Each row has two labels, one from each of two sets.
-0.04	-0.11	-0.42	0.09	-1.83	3.41	-0.35	2.68	-0.31	0.42	-6.27	-0.48	-0.10	-0.58	-2.39	0.87	-0.12	-0.87	-1.04	-0.04	-0.97	0.24	1.22	-0.96	1.12	-2.26	-1.19	-0.03	-0.58	-0.29	1.05	-0.80	-0.28	-0.22	-0.29	-0.91	-0.35	0.48	-0.63	-0.98	1.28	0.83	-0.60	-0.06	-0.05	0.29	0.14	-1.42	0.17 | F J594
0.13	-0.66	-0.44	0.24	-0.84	6.27	-0.97	-1.09	-0.61	-0.22	-4.84	0.20	-0.22	-0.33	-2.07	0.43	-1.29	-1.88	1.33	1.11	2.31	0.49	0.44	-1.67	-0.05	-0.76	-1.14	-0.22	-1.14	0.01	-1.06	2.12	0.16	-2.67	0.20	-0.80	-0.28	0.74	-1.10	1.89	0.52	0.34	-0.32	0.42	-0.67	0.99	-0.17	-1.40	1.59 | E J568
0.33	-0.29	-0.40	0.35	-0.99	4.58	-0.74	-0.74	-0.44	-0.03	-4.46	-0.23	-0.11	-0.18	-1.91	0.70	-1.14	-1.71	0.50	0.16	0.96	0.02	0.46	-1.16	0.42	-0.68	-1.21	-0.07	-0.67	-0.03	-0.38	0.80	0.19	-1.70	0.28	-0.82	0.26	0.53	-0.61	0.75	0.78	0.38	-0.42	0.18	-0.47	0.52	-0.09	-1.62	1.25 | E J171
-0.33	0.04	0.18	0.93	-2.12	3.52	-0.57	2.35	-0.72	-0.37	-2.94	-0.06	0.01	-0.18	-1.89	-0.22	0.59	0.54	0.97	0.20	1.81	0.04	1.11	-0.85	0.76	-2.64	-0.35	0.08	-0.20	-0.08	-0.95	-0.09	-0.29	0.40	-0.81	-0.09	-2.50	0.76	-0.98	0.54	1.43	0.78	-0.21	-0.40	-0.13	0.45	0.73	-0.77	0.11 | E J725
0.17	-0.56	-0.64	-0.58	-0.75	3.25	-1.01	0.66	0.01	0.10	-4.34	0.46	-0.41	-0.39	-0.82	0.40	-0.61	-0.86	1.10	1.28	2.36	0.30	0.52	-0.92	0.15	-1.20	-0.55	-0.06	-1.29	0.11	0.07	2.33	-0.30	-2.21	-0.08	-0.59	-0.51	0.83	-1.46	2.08	1.09	0.60	-0.30	0.71	-0.25	0.41	0.07	0.12	0.56 | E J568
0.33	-0.50	-0.52	-0.71	-0.38	3.67	0.42	0.33	-0.20	0.66	-6.27	0.03	-0.08	-0.75	-2.61	0.78	-2.14	-1.58	-0.36	0.28	-2.30	0.83	0.29	-1.96	0.45	-0.29	-0.96	-0.17	-0.64	-0.20	-0.03	-0.72	-0.35	-1.88	0.29	-0.63	-0.13	0.14	0.65	-0.54	-1.20	-0.04	-0.66	0.38	-0.38	0.21	-1.06	-1.81	0.78 | F J568
-0.13	-0.46	0.41	-0.24	-1.39	1.69	-0.83	2.54	-0.11	-0.09	-2.59	0.14	-0.57	-0.37	-0.98	-0.43	1.04	0.88	0.77	0.41	1.60	-0.07	0.63	-0.30	0.94	-2.08	-0.27	0.11	-0.76	-0.05	0.09	1.03	-0.33	0.42	-0.71	-0.32	-1.59	0.75	-1.33	0.67	1.63	0.71	-0.15	0.17	-0.20	-0.03	0.56	0.22	-0.26 | E J725
-0.44	0.14	-0.11	1.17	-2.13	4.28	-0.58	1.17	-0.80	-0.31	-5.04	-0.17	-0.02	-0.17	-2.44	0.69	0.26	-0.84	-0.01	-0.18	0.95	0.20	0.74	-1.05	0.79	-2.11	-1.53	0.05	-0.01	-0.19	-0.14	-0.95	-0.04	-0.14	-0.40	-0.70	-0.59	0.87	-0.70	-0.34	1.54	0.69	-0.29	-0.26	-0.49	0.48	0.24	-1.52	0.70 | E J594
0.36	-0.21	0.26	0.25	-1.79	4.09	-0.23	3.08	-0.37	0.29	-3.96	-0.96	-0.19	-0.31	-2.57	-0.50	0.01	0.11	0.12	-0.43	-1.61	0.20	0.97	-1.01	1.42	-2.45	-0.19	-0.20	-0.60	-0.06	-0.30	-1.23	-0.46	0.23	-0.51	-0.76	-2.17	0.03	0.01	-0.91	0.69	0.64	-0.40	-0.55	0.35	0.42	0.61	-2.29	0.14 | F J725
-0.53	0.14	0.26	2.19	-3.11	4.17	-1.32	1.72	-1.31	-0.93	-2.21	-0.04	-0.19	0.41	-1.69	-0.15	1.61	0.24	1.47	0.06	4.35	-0.23	1.63	-0.42	0.72	-3.11	-1.18	0.31	0.10	-0.38	-0.77	0.75	0.07	0.01	-1.07	-0.39	-1.18	1.39	-1.60	1.50	3.34	1.05	-0.28	-0.55	-0.32	0.88	1.27	-0.48	0.40 | E J725
0.54	-0.20	-0.34	0.78	-0.45	4.98	0.00	-0.35	-0.57	-0.02	-3.98	-0.26	-0.13	-0.40	-2.32	0.36	-2.14	-1.59	0.43	0.38	-0.99	0.71	0.28	-1.74	0.53	-0.46	-0.40	-0.18	-0.65	0.03	-1.22	0.04	-0.02	-2.75	0.49	-0.52	-0.79	0.17	0.58	0.44	-0.92	0.58	-0.41	-0.23	-0.26	0.96	-0.36	-2.28	0.85 | F J568
-0.03	-0.28	0.02	0.74	-2.04	3.49	-0.93	1.24	-0.66	-0.17	-2.92	-0.02	-0.24	-0.12	-1.69	-0.06	1.03	-0.18	0.71	-0.19	1.32	-0.03	0.99	-0.38	0.68	-2.19	-1.15	0.08	-0.26	-0.24	-0.23	0.12	-0.08	0.69	-0.42	-0.58	-0.57	0.57	-1.07	0.01	1.99	0.55	-0.20	-0.23	-0.40	0.28	0.45	-0.89	0.76 | E J594
-0.95	-0.20	-0.21	0.51	-1.70	5.58	-1.36	0.75	-0.71	-0.10	-4.06	0.30	-0.24	-0.37	-1.84	0.34	0.46	-1.04	0.97	0.60	3.38	0.20	0.95	-0.95	0.61	-2.64	-1.10	0.22	-0.65	-0.04	-0.03	1.08	0.08	-0.13	-0.55	-0.62	-0.77	0.77	-1.76	1.25	2.29	1.03	-0.18	0.12	-0.81	0.65	0.70	-0.56	0.76 | E J594
0.12	0.03	-0.20	1.46	-0.67	5.99	-0.73	0.04	-0.63	-0.31	-3.97	-0.01	-0.58	-0.24	-1.89	0.66	-1.55	-1.80	0.82	0.68	1.73	0.45	0.50	-1.45	0.72	-1.42	-0.24	-0.07	-0.82	0.06	-0.77	0.43	-0.16	-2.40	0.06	-0.55	-0.70	0.66	-0.42	1.23	0.78	0.81	-0.24	-0.53	-0.39	0.99	0.07	-1.64	0.73 | F J568
-0.58	-0.05	-0.01	0.85	-1.12	1.96	-1.21	1.33	-0.34	-0.64	-0.72	0.18	-0.39	-0.06	-0.19	-0.33	1.18	0.35	1.18	0.46	3.70	-0.31	0.61	-0.41	0.26	-1.86	-0.16	0.31	-0.46	0.00	-0.26	1.02	-0.03	-0.02	-0.75	0.05	-1.21	1.09	-1.63	1.68	2.15	0.96	-0.10	-0.09	-0.24	0.25	0.92	0.71	-0.27 | E J725
